Below is a small trained network, with its code and all its weights. Each question gives an input and a class and asks what happens when units are switched off, that is, made to give their printed mean instead of their output.

import numpy as np


def w(rows, s, z=0):
    codes = np.array(rows[::2]) - 128.0
    scale = np.full(codes.shape[1], s)
    scale[-1] = z or s
    return codes * scale


def f(y):
    return np.maximum(y, 0)


def log_softmax(a):
    a = a - a.max(-1, keepdims=True)
    return a - np.log(np.exp(a).sum(-1, keepdims=True))


def net(x, mask):
    res = np.array(x, float).reshape(1, 7) / 4 @ E
    y = f(res @ A[0][:, :-1].T + A[0][:, -1])
    res = res + np.where(mask, y, B[0][:, -1]) @ B[0][:, :-1]
    return log_softmax(res[-1] @ U[:, :-1].T + U[:, -1])


A, B = {}, {}
E = w([
[119,81,131,180,232,81,186,137,146],'x0',
[38,83,170,154,137,129,94,116,55],'x1',
[57,69,181,91,36,100,226,177,196],'x2',
[141,103,238,76,160,42,70,83,169],'x3',
[215,170,164,129,112,101,176,222,39],'x4',
[160,151,109,190,72,75,185,2,104],'x5',
[151,78,104,139,105,97,105,139,130],'x6',
],0.0086)
A[0] = w([
[144,176,215,70,176,37,84,85,134,114],'n0',
[158,167,137,28,5,186,67,107,94,142],'n1',
[150,99,161,181,230,63,171,137,169,138],'n2',
[118,115,170,117,121,136,47,116,64,199],'n3',
[69,102,124,118,87,126,172,150,121,63],'n4',
[112,139,149,188,49,137,181,68,90,97],'n5',
[91,153,45,159,130,148,198,182,94,96],'n6',
[119,142,119,101,190,145,75,185,140,32],'n7',
[131,106,139,115,141,179,116,198,118,100],'n8',
[65,109,164,114,68,112,198,173,151,90],'n9',
[135,82,151,94,141,185,55,219,153,95],'n10',
[142,164,135,150,59,82,143,66,97,140],'n11',
[113,141,63,178,93,165,129,161,76,47],'n12',
[86,109,176,59,57,110,193,166,176,64],'n13',
[149,187,141,198,77,70,110,35,100,121],'n14',
[70,78,80,127,149,167,89,106,232,106],'n15',
[148,137,129,143,131,77,141,218,83,106],'n16',
[150,116,132,148,156,132,197,70,104,114],'n17',
[242,180,89,51,146,168,168,109,233,185],'n18',
[153,134,138,156,119,62,188,20,158,66],'n19',
[191,114,93,141,114,242,153,138,152,123],'n20',
[59,81,146,88,49,92,195,168,195,121],'n21',
[142,167,146,168,94,92,136,196,65,158],'n22',
[198,156,48,128,212,144,2,80,123,113],'n23',
[136,156,108,195,107,199,178,175,88,154],'n24',
[167,130,88,90,152,89,77,209,123,160],'n25',
[196,186,116,168,183,135,41,143,42,170],'n26',
[39,140,200,130,125,191,157,107,33,252],'n27',
[97,44,145,174,98,118,77,125,45,182],'n28',
[54,107,21,184,119,227,149,95,172,96],'n29',
[141,125,141,76,100,92,172,167,155,119],'n30',
[81,120,48,147,194,94,192,154,106,121],'n31',
[152,102,80,72,126,145,197,150,28,108],'n32',
[181,111,165,74,134,6,118,116,153,211],'n33',
[90,109,139,70,139,169,46,206,148,85],'n34',
[222,126,251,142,116,146,174,164,65,104],'n35',
[124,125,144,99,124,166,126,166,124,230],'n36',
[123,171,177,165,174,177,127,177,181,124],'n37',
[190,117,138,140,67,128,153,147,221,132],'n38',
],0.0082,0.0041)
B[0] = w([
[180,58,163,47,103,69,92,133,90,214],'n0',
[147,36,121,89,115,231,121,170,173,213],'n1',
[134,81,167,64,110,254,123,158,171,215],'n2',
[150,78,115,97,153,119,159,122,124,188],'n3',
[132,146,131,131,152,124,162,104,61,175],'n4',
[163,124,148,178,171,109,104,197,109,194],'n5',
[176,106,151,72,135,98,83,128,100,202],'n6',
[142,169,179,179,153,117,120,147,104,167],'n7',
[154,156,147,165,154,83,105,116,122,176],'n8',
[175,152,130,144,163,149,150,105,64,216],'n9',
[192,148,165,206,164,86,131,162,132,202],'n10',
[157,128,138,210,143,145,87,167,181,196],'n11',
[158,137,158,80,104,94,99,140,90,178],'n12',
[155,192,139,98,143,155,159,123,61,223],'n13',
[167,122,157,210,163,122,130,170,130,206],'n14',
[138,189,191,149,81,121,131,66,151,204],'n15',
[116,197,155,144,97,167,109,74,191,196],'n16',
[165,86,151,165,144,137,116,180,125,172],'n17',
[31,63,105,130,169,56,182,156,155,225],'n18',
[152,134,146,178,125,138,93,143,111,199],'n19',
[140,80,126,100,142,72,137,170,126,186],'n20',
[198,159,121,129,144,147,156,103,76,245],'n21',
[95,156,137,122,93,139,126,46,212,208],'n22',
[103,162,147,119,114,162,209,92,55,220],'n23',
[178,92,122,104,107,43,123,114,142,213],'n24',
[148,126,126,178,144,127,150,89,144,191],'n25',
[125,111,129,135,113,147,200,97,77,230],'n26',
[99,62,43,121,202,97,159,117,196,218],'n27',
[56,48,86,145,149,102,199,121,157,195],'n28',
[144,111,192,84,111,84,70,76,140,204],'n29',
[137,142,132,126,134,115,167,130,120,187],'n30',
[168,42,126,60,82,205,91,158,136,183],'n31',
[129,135,183,71,105,124,92,95,166,191],'n32',
[167,83,74,83,149,105,101,125,125,228],'n33',
[134,151,154,188,147,110,107,159,161,200],'n34',
[94,182,141,120,65,116,122,72,199,221],'n35',
[153,147,83,157,174,122,139,131,162,187],'n36',
[144,123,125,170,190,127,106,160,138,169],'n37',
[99,110,114,144,145,123,197,115,119,188],'n38',
],0.007,0.011)
U = w([
[136,166,128,140,122,149,200,113,24,31],'0',
[151,147,144,223,132,111,106,195,117,53],'1',
[144,120,140,70,101,71,87,138,89,101],'2',
[114,170,157,142,81,118,132,36,188,129],'3',
[88,97,66,143,147,86,212,147,146,168],'4',
[146,94,122,113,101,247,126,193,132,179],'5',
[144,130,75,138,147,121,159,111,140,254],'6',
[87,172,98,127,85,143,103,140,128,88],'7',
],0.013,0.0039)

Each question gives the input, the list of numbers given to net, and the class t.
The units are the neurons (one row each of A and B). Each row of codes is followed by its name. A weight is (code - 128) times the scale printed after its matrix; where a second scale follows, it is the last column's (A, B and U).
mask holds one flag per neuron, in row order. A switched-off neuron (its flag False) gives its mean, the last column of its row in B, instead of its output. The means were averaged over made-up inputs and are rounded, as every weight is.
A unit's drop is (log p(t) with every unit on - log p(t) with that unit switched off) / (log p(t) with every unit on - log p(t) with every unit switched off).
The circuit of an input: a set's keep is (log p(t) with only the set's units on - log p(t) with every unit switched off) / (log p(t) with every unit on - log p(t) with every unit switched off). Starting from the 12 units with the biggest drops (on a tie, the unit counted first), units are removed one at a time, each time the one whose removal leaves the highest keep (on an exact tie, the one counted first), for as long as the keep stays at least 0.8.
circuit, biggest first: the units of the circuit, biggest drop first
unit that matters most: the unit with the biggest drop
top k neurons: the k neurons with the biggest drops, biggest first
drop when u is switched off: that unit's drop, to one decimal
input [-4,3,-7,-2,8,-1,5], class 3: circuit, biggest first	(n22; n35)
input [1,8,-5,0,4,7,6], class 4: circuit, biggest first	(n28)
input [-8,-5,7,-6,6,8,-8], class 1: circuit, biggest first	(n5; n11)
input [-8,1,5,-1,0,-8,1], class 1: circuit, biggest first	(n10; n34)
input [7,-1,-3,-2,8,5,4], class 3: circuit, biggest first	(n35; n22)
input [6,5,4,-6,-4,-3,-7], class 6: top 3 neurons	(n27; n0; n1)
input [-5,-7,1,-4,6,2,-4], class 4: top 2 neurons	(n18; n20)
input [-7,7,3,4,0,0,-5], class 4: top 3 neurons	(n27; n2; n28)
input [-8,-3,-2,-1,-3,8,-5], class 1: circuit, biggest first	(n14; n5)
input [7,5,-7,4,3,-3,-7], class 0: top 3 neurons	(n23; n26; n1)
input [-7,5,6,-3,-3,5,7], class 5: top 4 neurons	(n1; n11; n23; n18)
input [-6,-6,0,8,-8,-6,-4], class 2: top 4 neurons	(n0; n22; n35; n16)
input [-4,-7,-2,2,3,7,2], class 1: circuit, biggest first	(n14; n11)
input [0,0,-4,-5,2,-6,4], class 1: unit that matters most	n10
input [8,-2,3,5,7,-5,-2], class 5: top 2 neurons	(n2; n15)
input [-7,-7,1,7,7,-7,-5], class 1: top 2 neurons	(n10; n34)
input [-3,-7,-7,1,0,1,0], class 0: top 2 neurons	(n23; n27)
input [8,2,0,-3,1,5,-7], class 5: circuit, biggest first	(n31; n2)
input [5,-7,5,-7,5,-3,3], class 2: circuit, biggest first	(n6; n24)
input [-2,-8,6,7,-7,1,0], class 4: circuit, biggest first	(n18)
input [7,-7,6,-2,8,-3,-7], class 3: top 4 neurons	(n35; n16; n22; n32)
input [2,-8,-2,3,7,-5,-1], class 4: top 3 neurons	(n18; n15; n29)
input [-4,7,2,4,-7,-6,-8], class 6: top 3 neurons	(n27; n35; n3)
input [8,-6,5,8,0,0,-5], class 2: top 3 neurons	(n0; n1; n33)
input [-2,7,-5,2,-8,-8,6], class 1: top 2 neurons	(n10; n34)
input [7,0,-6,6,-3,6,3], class 5: drop when n2 is switched off	0.5
input [-6,1,2,3,2,5,6], class 5: unit that matters most	n1
input [4,0,3,2,7,5,4], class 3: drop when n16 is switched off	0.1
